Below is a small trained network, with its code and all its weights. Each question gives an input and a class and asks what happens when units are switched off, that is, made to give their printed mean instead of their output.

import numpy as np


def w(rows, s, z=0):
    codes = np.array(rows[::2]) - 128.0
    scale = np.full(codes.shape[1], s)
    scale[-1] = z or s
    return codes * scale


def f(y):
    return np.maximum(y, 0)


def log_softmax(a):
    a = a - a.max(-1, keepdims=True)
    return a - np.log(np.exp(a).sum(-1, keepdims=True))


def net(x, mask):
    res = np.array(x, float).reshape(1, 7) / 4 @ E
    y = f(res @ A[0][:, :-1].T + A[0][:, -1])
    res = res + np.where(mask, y, B[0][:, -1]) @ B[0][:, :-1]
    return log_softmax(res[-1] @ U[:, :-1].T + U[:, -1])


A, B = {}, {}
E = w([
[130,127,124],'x0',
[106,145,175],'x1',
[108,18,76],'x2',
[145,117,94],'x3',
[133,208,60],'x4',
[12,143,72],'x5',
[144,120,100],'x6',
],0.012)
A[0] = w([
[58,100,96,51],'neuron 1',
[156,78,154,5],'neuron 2',
[61,110,84,76],'neuron 3',
[157,132,145,144],'neuron 4',
[60,207,18,78],'neuron 5',
[140,77,125,134],'neuron 6',
[211,162,148,175],'neuron 7',
[118,124,162,212],'neuron 8',
[186,116,71,190],'neuron 9',
[32,126,88,204],'neuron 10',
[46,64,149,124],'neuron 11',
[126,175,113,219],'neuron 12',
[84,141,162,219],'neuron 13',
[188,87,157,131],'neuron 14',
[138,184,127,106],'neuron 15',
[164,150,176,119],'neuron 16',
[113,50,131,136],'neuron 17',
[250,135,172,96],'neuron 18',
[90,163,96,61],'neuron 19',
[167,168,134,168],'neuron 20',
[177,105,132,141],'neuron 21',
[156,106,151,134],'neuron 22',
[131,132,148,251],'neuron 23',
[192,109,142,173],'neuron 24',
[156,73,100,98],'neuron 25',
[85,145,105,5],'neuron 26',
[82,108,124,135],'neuron 27',
[101,199,90,90],'neuron 28',
[101,57,133,69],'neuron 29',
[96,176,130,114],'neuron 30',
[119,80,138,53],'neuron 31',
[178,109,102,171],'neuron 32',
[179,186,87,102],'neuron 33',
[140,127,118,210],'neuron 34',
[122,170,195,153],'neuron 35',
[96,155,90,98],'neuron 36',
[59,107,111,62],'neuron 37',
[63,109,167,194],'neuron 38',
[35,133,137,241],'neuron 39',
],0.015,0.0032)
B[0] = w([
[174,95,89,186],'neuron 1',
[155,97,171,175],'neuron 2',
[177,58,86,190],'neuron 3',
[152,76,64,161],'neuron 4',
[76,55,198,248],'neuron 5',
[116,156,169,181],'neuron 6',
[211,133,45,214],'neuron 7',
[121,117,54,165],'neuron 8',
[105,161,155,188],'neuron 9',
[44,71,58,218],'neuron 10',
[209,186,78,208],'neuron 11',
[66,166,191,183],'neuron 12',
[97,124,101,173],'neuron 13',
[101,77,189,201],'neuron 14',
[128,198,185,181],'neuron 15',
[176,34,72,188],'neuron 16',
[164,193,138,207],'neuron 17',
[178,99,87,241],'neuron 18',
[56,57,207,171],'neuron 19',
[198,184,83,185],'neuron 20',
[89,33,137,176],'neuron 21',
[63,2,223,169],'neuron 22',
[6,173,87,164],'neuron 23',
[121,103,120,193],'neuron 24',
[197,203,182,186],'neuron 25',
[129,89,142,157],'neuron 26',
[176,150,3,166],'neuron 27',
[104,115,211,198],'neuron 28',
[218,187,128,194],'neuron 29',
[74,91,166,175],'neuron 30',
[243,210,195,167],'neuron 31',
[42,65,198,175],'neuron 32',
[143,171,193,193],'neuron 33',
[107,190,96,150],'neuron 34',
[133,88,70,201],'neuron 35',
[111,135,164,171],'neuron 36',
[197,88,57,178],'neuron 37',
[130,130,68,181],'neuron 38',
[67,143,66,202],'neuron 39',
],0.0045,0.014)
U = w([
[114,51,100,145],'0',
[166,255,147,131],'1',
[41,215,50,218],'2',
[39,139,192,30],'3',
[151,119,230,37],'4',
[119,106,142,235],'5',
[131,149,34,2],'6',
],0.01,0.0044)

Each question gives the input, the list of numbers given to net, and the class t.
The units are the neurons (one row each of A and B). Each row of codes is followed by its name. A weight is (code - 128) times the scale printed after its matrix; where a second scale follows, it is the last column's (A, B and U).
mask holds one flag per neuron, in row order. A switched-off neuron (its flag False) gives its mean, the last column of its row in B, instead of its output. The means were averaged over made-up inputs and are rounded, as every weight is.
A unit's drop is (log p(t) with every unit on - log p(t) with that unit switched off) / (log p(t) with every unit on - log p(t) with every unit switched off).
The circuit of an input: a set's keep is (log p(t) with only the set's units on - log p(t) with every unit switched off) / (log p(t) with every unit on - log p(t) with every unit switched off). Starting from the 12 units with the biggest drops (on a tie, the unit counted first), units are removed one at a time, each time the one whose removal leaves the highest keep (on an exact tie, the one counted first), for as long as the keep stays at least 0.8.
units of the circuit, in order: the units of the circuit, biggest drop first
most important unit: the unit with the biggest drop
k most important neurons: the k neurons with the biggest drops, biggest first
drop of u: that unit's drop, to one decimal
input [-7,-8,1,8,3,8,-4], class 0: units of the circuit, in order -> (neuron 5)
input [5,-2,4,-4,6,6,-2], class 0: 2 most important neurons -> (neuron 5; neuron 3)
input [5,1,2,7,-5,1,2], class 6: units of the circuit, in order -> (neuron 5; neuron 11)
input [-7,-3,-2,2,-6,-8,6], class 0: units of the circuit, in order -> (neuron 18; neuron 16)
input [-6,0,0,-1,-7,-5,-6], class 0: units of the circuit, in order -> (neuron 16; neuron 18)
input [-8,-4,-7,-7,1,6,2], class 3: units of the circuit, in order -> (neuron 5; neuron 28)
input [-3,-3,-8,-3,-2,-5,-5], class 0: 2 most important neurons -> (neuron 16; neuron 35)
input [8,-3,1,3,7,6,3], class 0: 2 most important neurons -> (neuron 3; neuron 5)
input [0,1,1,0,-1,0,8], class 4: 3 most important neurons -> (neuron 10; neuron 39; neuron 7)
input [4,-5,-8,0,4,1,-6], class 3: drop of neuron 15 -> -0.1
input [5,2,5,-6,-1,-4,0], class 4: drop of neuron 10 -> 0.2
input [1,5,-1,1,-4,7,2], class 2: drop of neuron 1 -> -0.1
input [-3,-1,5,3,-7,-5,-3], class 4: drop of neuron 6 -> 0.0
input [-1,-4,5,7,-3,0,8], class 4: most important unit -> neuron 25
